Here is a tiny trained network, its code and every weight. The questions are about switching its units off for an input and a class, where a switched-off unit gives its printed mean instead of its output.

import numpy as np


def w(rows, s, z=0):
    codes = np.array(rows[::2]) - 128.0
    scale = np.full(codes.shape[1], s)
    scale[-1] = z or s
    return codes * scale


def norm(h):
    return h / np.sqrt((h * h).mean(-1, keepdims=True) + 1e-5)


def f(y):
    return np.maximum(y, 0)


def log_softmax(a):
    a = a - a.max(-1, keepdims=True)
    return a - np.log(np.exp(a).sum(-1, keepdims=True))


def net(x, mask):
    res = np.array(x, float).reshape(1, 5) / 4 @ E
    u = 0
    for l in range(4):
        y = f(norm(res) @ A[l][:, :-1].T + A[l][:, -1])
        res = res + np.where(mask[u : u + 5], y, B[l][:, -1]) @ B[l][:, :-1]
        u += 5
    return log_softmax(norm(res)[-1] @ U[:, :-1].T + U[:, -1])


A, B = {}, {}
E = w([
[186,51,95,218,147],'x0',
[176,134,1,61,103],'x1',
[22,85,129,161,161],'x2',
[247,233,90,129,215],'x3',
[122,171,80,226,32],'x4',
],0.0067)
A[0] = w([
[201,77,226,97,2,67],'0.n1',
[191,72,136,29,207,84],'0.n2',
[72,37,63,83,110,141],'0.n3',
[90,115,222,154,243,252],'0.n4',
[124,60,202,115,93,64],'0.n5',
],0.0077,0.0018)
B[0] = w([
[171,192,122,166,222,178],'0.n1',
[87,42,115,96,61,220],'0.n2',
[170,155,75,101,206,208],'0.n3',
[251,152,190,86,116,253],'0.n4',
[98,107,191,118,200,177],'0.n5',
],0.011,0.0054)
A[1] = w([
[175,33,116,205,130,7],'1.n1',
[49,85,154,156,121,161],'1.n2',
[42,246,169,24,94,20],'1.n3',
[181,131,151,119,166,149],'1.n4',
[172,66,129,75,4,71],'1.n5',
],0.011,0.0019)
B[1] = w([
[163,48,168,171,182,199],'1.n1',
[113,204,97,91,131,158],'1.n2',
[194,4,119,240,187,226],'1.n3',
[121,138,130,93,203,253],'1.n4',
[98,128,152,106,183,197],'1.n5',
],0.013,0.0054)
A[2] = w([
[53,124,118,155,90,166],'2.n1',
[62,133,122,139,127,2],'2.n2',
[90,158,122,245,7,48],'2.n3',
[125,167,204,121,181,176],'2.n4',
[61,151,73,168,127,81],'2.n5',
],0.013,0.0017)
B[2] = w([
[108,135,131,155,147,137],'2.n1',
[127,133,124,160,147,134],'2.n2',
[96,51,5,72,97,154],'2.n3',
[132,177,123,94,103,254],'2.n4',
[55,100,116,101,152,150],'2.n5',
],0.017,0.0071)
A[3] = w([
[145,75,36,64,95,106],'3.n1',
[135,165,110,77,248,248],'3.n2',
[135,102,55,165,31,133],'3.n3',
[98,93,54,124,145,190],'3.n4',
[142,148,113,75,82,40],'3.n5',
],0.014,0.0013)
B[3] = w([
[150,174,254,87,150,183],'3.n1',
[81,122,62,181,78,255],'3.n2',
[124,69,152,29,173,152],'3.n3',
[139,179,128,177,89,178],'3.n4',
[110,97,118,138,171,141],'3.n5',
],0.017,0.015)
U = w([
[180,8,99,189,132,85],'0',
[118,199,182,160,102,126],'1',
[107,133,63,159,106,251],'2',
[116,40,118,51,113,77],'3',
[103,139,58,161,153,103],'4',
],0.013,0.0024)

Each question gives the input, the list of numbers given to net, and the class t.
The units are the neurons (one row each of A and B). Each row of codes is followed by its name. A weight is (code - 128) times the scale printed after its matrix; where a second scale follows, it is the last column's (A, B and U).
mask holds one flag per neuron, layer by layer. A switched-off neuron (its flag False) gives its mean, the last column of its row in B, instead of its output. The means were averaged over made-up inputs and are rounded, as every weight is.
A unit's drop is (log p(t) with every unit on - log p(t) with that unit switched off) / (log p(t) with every unit on - log p(t) with every unit switched off).
The circuit of an input: a set's keep is (log p(t) with only the set's units on - log p(t) with every unit switched off) / (log p(t) with every unit on - log p(t) with every unit switched off). Starting from the 12 units with the biggest drops (on a tie, the unit counted first), units are removed one at a time, each time the one whose removal leaves the highest keep (on an exact tie, the one counted first), for as long as the keep stays at least 0.8.
circuit, biggest first: the units of the circuit, biggest drop first
most important unit: the unit with the biggest drop
k most important neurons: the k neurons with the biggest drops, biggest first
top k neurons in layer l: the k neurons of layer l with the biggest drops, biggest first
input [5,-8,6,-6,3], class 1: circuit, biggest first : 1.n2, 3.n2
input [-1,-6,-8,-6,-4], class 4: circuit, biggest first : 0.n1
input [2,-6,-5,-2,8], class 3: circuit, biggest first : 2.n3, 3.n3
input [-5,-3,2,3,-7], class 3: circuit, biggest first : 0.n4, 0.n2, 3.n1
input [6,-7,-4,-6,-4], class 1: 3 most important neurons : 1.n3, 2.n4, 0.n4
input [4,-3,5,-8,-8], class 2: circuit, biggest first : 3.n1, 1.n2
input [-1,6,-3,5,-6], class 1: 3 most important neurons : 3.n1, 0.n2, 0.n4
input [-3,1,3,0,6], class 3: 3 most important neurons : 2.n3, 0.n4, 1.n4
input [1,6,-1,0,-5], class 1: top 3 neurons in layer 3 : 3.n1, 3.n4, 3.n3
input [-2,-5,-8,-5,6], class 4: 3 most important neurons : 0.n1, 3.n1, 0.n4
input [0,0,-8,-6,2], class 4: top 2 neurons in layer 3 : 3.n1, 3.n4
input [-7,7,6,3,-1], class 0: top 2 neurons in layer 1 : 1.n3, 1.n4
input [1,-2,1,-6,-5], class 2: 3 most important neurons : 3.n2, 3.n1, 3.n3
input [-4,0,-6,-5,3], class 4: most important unit : 0.n1
input [-3,0,-3,-8,-4], class 2: circuit, biggest first : 3.n2, 0.n1
input [3,8,-6,1,4], class 1: 2 most important neurons : 3.n1, 1.n5
input [4,6,0,-5,-1], class 1: top 2 neurons in layer 0 : 0.n3, 0.n4
input [-4,-4,-7,-6,-4], class 4: 3 most important neurons : 0.n1, 3.n1, 3.n2
input [-4,-5,7,0,7], class 3: 2 most important neurons : 2.n3, 3.n3
input [-8,8,-8,2,2], class 0: top 3 neurons in layer 2 : 2.n4, 2.n3, 2.n5
input [6,-7,-3,-7,4], class 1: top 3 neurons in layer 3 : 3.n2, 3.n3, 3.n5
input [-6,8,2,0,0], class 1: most important neuron : 3.n1
input [-7,-7,-1,8,2], class 2: 2 most important neurons : 3.n1, 3.n2
input [-2,3,-2,-3,7], class 3: 2 most important neurons : 2.n3, 1.n4
input [-7,-3,1,0,-6], class 0: 3 most important neurons : 1.n3, 3.n1, 3.n3
